Below are the code and all the weights of a small trained network. Each question names an input and a class and asks about switching units off, where a switched-off unit gives its printed mean instead of its output.

import numpy as np


def w(rows, s, z=0):
    codes = np.array(rows[::2]) - 128.0
    scale = np.full(codes.shape[1], s)
    scale[-1] = z or s
    return codes * scale


def f(y):
    return y / 2 * (1 + np.tanh(0.7978845608 * (y + 0.044715 * y**3)))


def log_softmax(a):
    a = a - a.max(-1, keepdims=True)
    return a - np.log(np.exp(a).sum(-1, keepdims=True))


def net(x, mask):
    res = np.array(x, float).reshape(1, 7) / 4 @ E
    y = f(res @ A[0][:, :-1].T + A[0][:, -1])
    res = res + np.where(mask, y, B[0][:, -1]) @ B[0][:, :-1]
    return log_softmax(res[-1] @ U[:, :-1].T + U[:, -1])


A, B = {}, {}
E = w([
[139,120,127,145,108,140,117,111,117],'x0',
[190,122,193,66,80,108,213,130,86],'x1',
[179,210,132,89,200,212,137,54,138],'x2',
[157,110,151,120,151,106,105,122,150],'x3',
[114,121,136,134,110,121,131,85,142],'x4',
[135,252,175,177,64,106,118,159,172],'x5',
[118,143,100,106,118,137,134,151,126],'x6',
],0.012)
A[0] = w([
[162,129,187,105,95,150,165,148,93,104],'N1',
[151,81,110,148,58,52,103,179,100,76],'N2',
[132,65,76,92,129,134,155,97,130,51],'N3',
[72,144,102,167,178,99,102,96,126,125],'N4',
[111,137,186,87,122,86,78,90,111,176],'N5',
[165,176,126,131,176,210,150,95,169,133],'N6',
[95,58,91,75,185,137,149,93,66,33],'N7',
[128,73,97,186,72,55,143,164,95,175],'N8',
[146,255,162,153,47,106,120,157,193,1],'N9',
[65,125,97,168,165,176,39,134,198,192],'N10',
[59,77,117,144,121,64,155,154,143,64],'N11',
[116,85,118,174,74,70,165,189,180,16],'N12',
[118,86,111,143,138,156,161,177,108,33],'N13',
[198,111,177,67,77,96,253,114,105,155],'N14',
[105,115,120,117,91,146,135,122,151,97],'N15',
[177,159,130,109,156,205,168,75,139,138],'N16',
],0.0096,0.0016)
B[0] = w([
[144,80,102,153,127,111,148,151,171,183],'N1',
[78,148,120,94,176,204,115,87,119,222],'N2',
[129,179,145,182,115,68,101,102,86,189],'N3',
[165,90,75,124,81,145,176,139,162,190],'N4',
[94,139,129,143,163,127,170,181,133,141],'N5',
[37,162,142,75,159,175,91,97,148,213],'N6',
[148,132,164,184,200,2,140,70,82,230],'N7',
[110,170,136,96,170,195,95,95,164,236],'N8',
[176,180,120,175,168,36,92,70,53,254],'N9',
[121,81,57,247,56,147,196,237,155,253],'N10',
[87,161,157,43,135,137,141,67,181,214],'N11',
[83,137,121,91,173,141,78,92,124,219],'N12',
[122,130,118,104,164,105,93,125,90,157],'N13',
[118,63,40,183,46,150,225,229,183,249],'N14',
[148,89,150,111,130,150,154,135,103,135],'N15',
[128,151,142,60,158,200,110,118,131,214],'N16',
],0.0081,0.012)
U = w([
[134,75,85,175,88,183,173,213,208,248],'0',
[104,152,182,34,164,247,91,100,189,135],'1',
[161,147,171,175,152,24,112,99,36,16],'2',
],0.012,0.0012)

Each question gives the input, the list of numbers given to net, and the class t.
The units are the neurons (one row each of A and B). Each row of codes is followed by its name. A weight is (code - 128) times the scale printed after its matrix; where a second scale follows, it is the last column's (A, B and U).
mask holds one flag per neuron, in row order. A switched-off neuron (its flag False) gives its mean, the last column of its row in B, instead of its output. The means were averaged over made-up inputs and are rounded, as every weight is.
A unit's drop is (log p(t) with every unit on - log p(t) with that unit switched off) / (log p(t) with every unit on - log p(t) with every unit switched off).
The circuit of an input: a set's keep is (log p(t) with only the set's units on - log p(t) with every unit switched off) / (log p(t) with every unit on - log p(t) with every unit switched off). Starting from the 12 units with the biggest drops (on a tie, the unit counted first), units are removed one at a time, each time the one whose removal leaves the highest keep (on an exact tie, the one counted first), for as long as the keep stays at least 0.8.
circuit, biggest first: the units of the circuit, biggest drop first
most important unit: the unit with the biggest drop
top k neurons: the k neurons with the biggest drops, biggest first
drop when u is switched off: that unit's drop, to one decimal
input [-2,-4,4,8,-5,1,0], class 0: most important unit -> N10
input [5,8,8,1,-6,7,-2], class 0: top 2 neurons -> (N14 N1)
input [2,-5,2,2,-2,-7,-2], class 2: top 2 neurons -> (N7 N14)
input [0,-8,7,7,2,8,7], class 0: top 2 neurons -> (N10 N7)
input [-3,1,-5,7,0,6,-1], class 2: top 4 neurons -> (N9 N6 N16 N4)
input [-8,-6,-7,5,-1,-3,-6], class 1: top 2 neurons -> (N11 N14)
input [-1,7,1,6,-7,-7,-7], class 0: top 4 neurons -> (N14 N9 N1 N12)
input [-4,6,3,4,-1,-6,-4], class 0: top 2 neurons -> (N14 N9)
input [5,-5,3,8,-5,-6,-3], class 2: top 3 neurons -> (N7 N14 N3)
input [6,6,5,-5,6,-4,6], class 0: drop when N14 is switched off -> 2.1
input [-4,3,-8,-1,3,0,-8], class 1: drop when N15 is switched off -> 0.0
input [4,3,-4,-6,-5,-3,8], class 1: drop when N8 is switched off -> 0.1
input [3,1,-3,7,0,7,4], class 2: drop when N9 is switched off -> 1.0
input [-1,7,4,-5,4,3,4], class 0: circuit, biggest first -> (N14)
